Below are the code and all the weights of a small trained network. Each question names an input and a class and asks about switching units off, where a switched-off unit gives its printed mean instead of its output.

import numpy as np


def w(rows, s, z=0):
    codes = np.array(rows[::2]) - 128.0
    scale = np.full(codes.shape[1], s)
    scale[-1] = z or s
    return codes * scale


def norm(h):
    return h / np.sqrt((h * h).mean(-1, keepdims=True) + 1e-5)


def f(y):
    return np.maximum(y, 0)


def log_softmax(a):
    a = a - a.max(-1, keepdims=True)
    return a - np.log(np.exp(a).sum(-1, keepdims=True))


def net(x, mask):
    res = np.array(x, float).reshape(1, 3) / 4 @ E
    u = 0
    for l in range(3):
        y = f(norm(res) @ A[l][:, :-1].T + A[l][:, -1])
        res = res + np.where(mask[u : u + 5], y, B[l][:, -1]) @ B[l][:, :-1]
        u += 5
    return log_softmax(norm(res)[-1] @ U[:, :-1].T + U[:, -1])


A, B = {}, {}
E = w([
[103,130,71],'x0',
[107,2,66],'x1',
[184,164,120],'x2',
],0.0068)
A[0] = w([
[115,151,254,119],'0.n1',
[167,64,50,98],'0.n2',
[102,149,142,28],'0.n3',
[171,105,154,252],'0.n4',
[132,13,223,136],'0.n5',
],0.011,0.0026)
B[0] = w([
[74,2,208,254],'0.n1',
[159,88,119,230],'0.n2',
[109,129,110,139],'0.n3',
[196,202,202,200],'0.n4',
[72,222,150,224],'0.n5',
],0.0074,0.0053)
A[1] = w([
[50,163,68,172],'1.n1',
[92,102,60,192],'1.n2',
[78,125,213,247],'1.n3',
[1,172,134,220],'1.n4',
[102,151,149,170],'1.n5',
],0.0093,0.0012)
B[1] = w([
[185,75,222,175],'1.n1',
[226,90,72,180],'1.n2',
[112,171,60,254],'1.n3',
[58,108,1,222],'1.n4',
[135,133,146,172],'1.n5',
],0.008,0.0061)
A[2] = w([
[245,122,109,61],'2.n1',
[126,205,141,205],'2.n2',
[108,67,169,185],'2.n3',
[178,215,75,5],'2.n4',
[184,128,232,129],'2.n5',
],0.012,0.0022)
B[2] = w([
[2,179,155,246],'2.n1',
[133,36,119,240],'2.n2',
[161,118,237,190],'2.n3',
[93,172,199,196],'2.n4',
[190,87,88,254],'2.n5',
],0.0086,0.0046)
U = w([
[26,76,251,67],'0',
[30,63,11,43],'1',
[209,5,104,249],'2',
],0.011,0.002)

Each question gives the input, the list of numbers given to net, and the class t.
The units are the neurons (one row each of A and B). Each row of codes is followed by its name. A weight is (code - 128) times the scale printed after its matrix; where a second scale follows, it is the last column's (A, B and U).
mask holds one flag per neuron, layer by layer. A switched-off neuron (its flag False) gives its mean, the last column of its row in B, instead of its output. The means were averaged over made-up inputs and are rounded, as every weight is.
A unit's drop is (log p(t) with every unit on - log p(t) with that unit switched off) / (log p(t) with every unit on - log p(t) with every unit switched off).
The circuit of an input: a set's keep is (log p(t) with only the set's units on - log p(t) with every unit switched off) / (log p(t) with every unit on - log p(t) with every unit switched off). Starting from the 12 units with the biggest drops (on a tie, the unit counted first), units are removed one at a time, each time the one whose removal leaves the highest keep (on an exact tie, the one counted first), for as long as the keep stays at least 0.8.
units of the circuit, in order: the units of the circuit, biggest drop first
k most important neurons: the k neurons with the biggest drops, biggest first
k most important neurons of layer l: the k neurons of layer l with the biggest drops, biggest first
input [5,4,-5], class 2: 2 most important neurons => 1.n3; 1.n1
input [-3,-3,6], class 2: units of the circuit, in order => 2.n5
input [-2,-2,1], class 2: 3 most important neurons of layer 2 => 2.n5; 2.n1; 2.n4
input [-5,-5,1], class 2: 3 most important neurons => 2.n5; 2.n1; 0.n5
input [8,7,-7], class 2: 2 most important neurons of layer 2 => 2.n1; 2.n3
input [6,2,-8], class 2: units of the circuit, in order => 1.n1; 2.n1; 0.n1
input [-7,6,-8], class 1: units of the circuit, in order => 0.n5; 1.n4; 0.n1
input [3,-1,3], class 0: 2 most important neurons of layer 2 => 2.n4; 2.n1
input [0,4,1], class 0: units of the circuit, in order => 2.n1; 1.n4; 0.n1
input [-7,8,-6], class 1: units of the circuit, in order => 0.n5; 0.n1; 1.n4
input [-8,6,-4], class 1: 2 most important neurons of layer 0 => 0.n5; 0.n1
input [-6,6,4], class 0: 2 most important neurons => 0.n1; 2.n4
input [-3,-6,3], class 2: 4 most important neurons => 2.n5; 0.n5; 0.n1; 2.n1
input [6,-8,-8], class 1: units of the circuit, in order => 1.n4
input [8,-4,1], class 0: 2 most important neurons => 2.n4; 0.n1
input [-6,5,8], class 0: 4 most important neurons => 2.n1; 0.n1; 2.n4; 1.n1
input [-8,-3,2], class 2: 2 most important neurons of layer 2 => 2.n5; 2.n1
input [-6,6,-7], class 1: 3 most important neurons => 0.n5; 1.n4; 0.n1
input [-7,3,-2], class 1: 2 most important neurons of layer 1 => 1.n4; 1.n3
input [1,-6,0], class 1: most important neuron of layer 2 => 2.n3
input [-2,4,7], class 0: 2 most important neurons => 2.n1; 0.n1
input [-2,-8,6], class 2: units of the circuit, in order => 2.n5; 0.n5
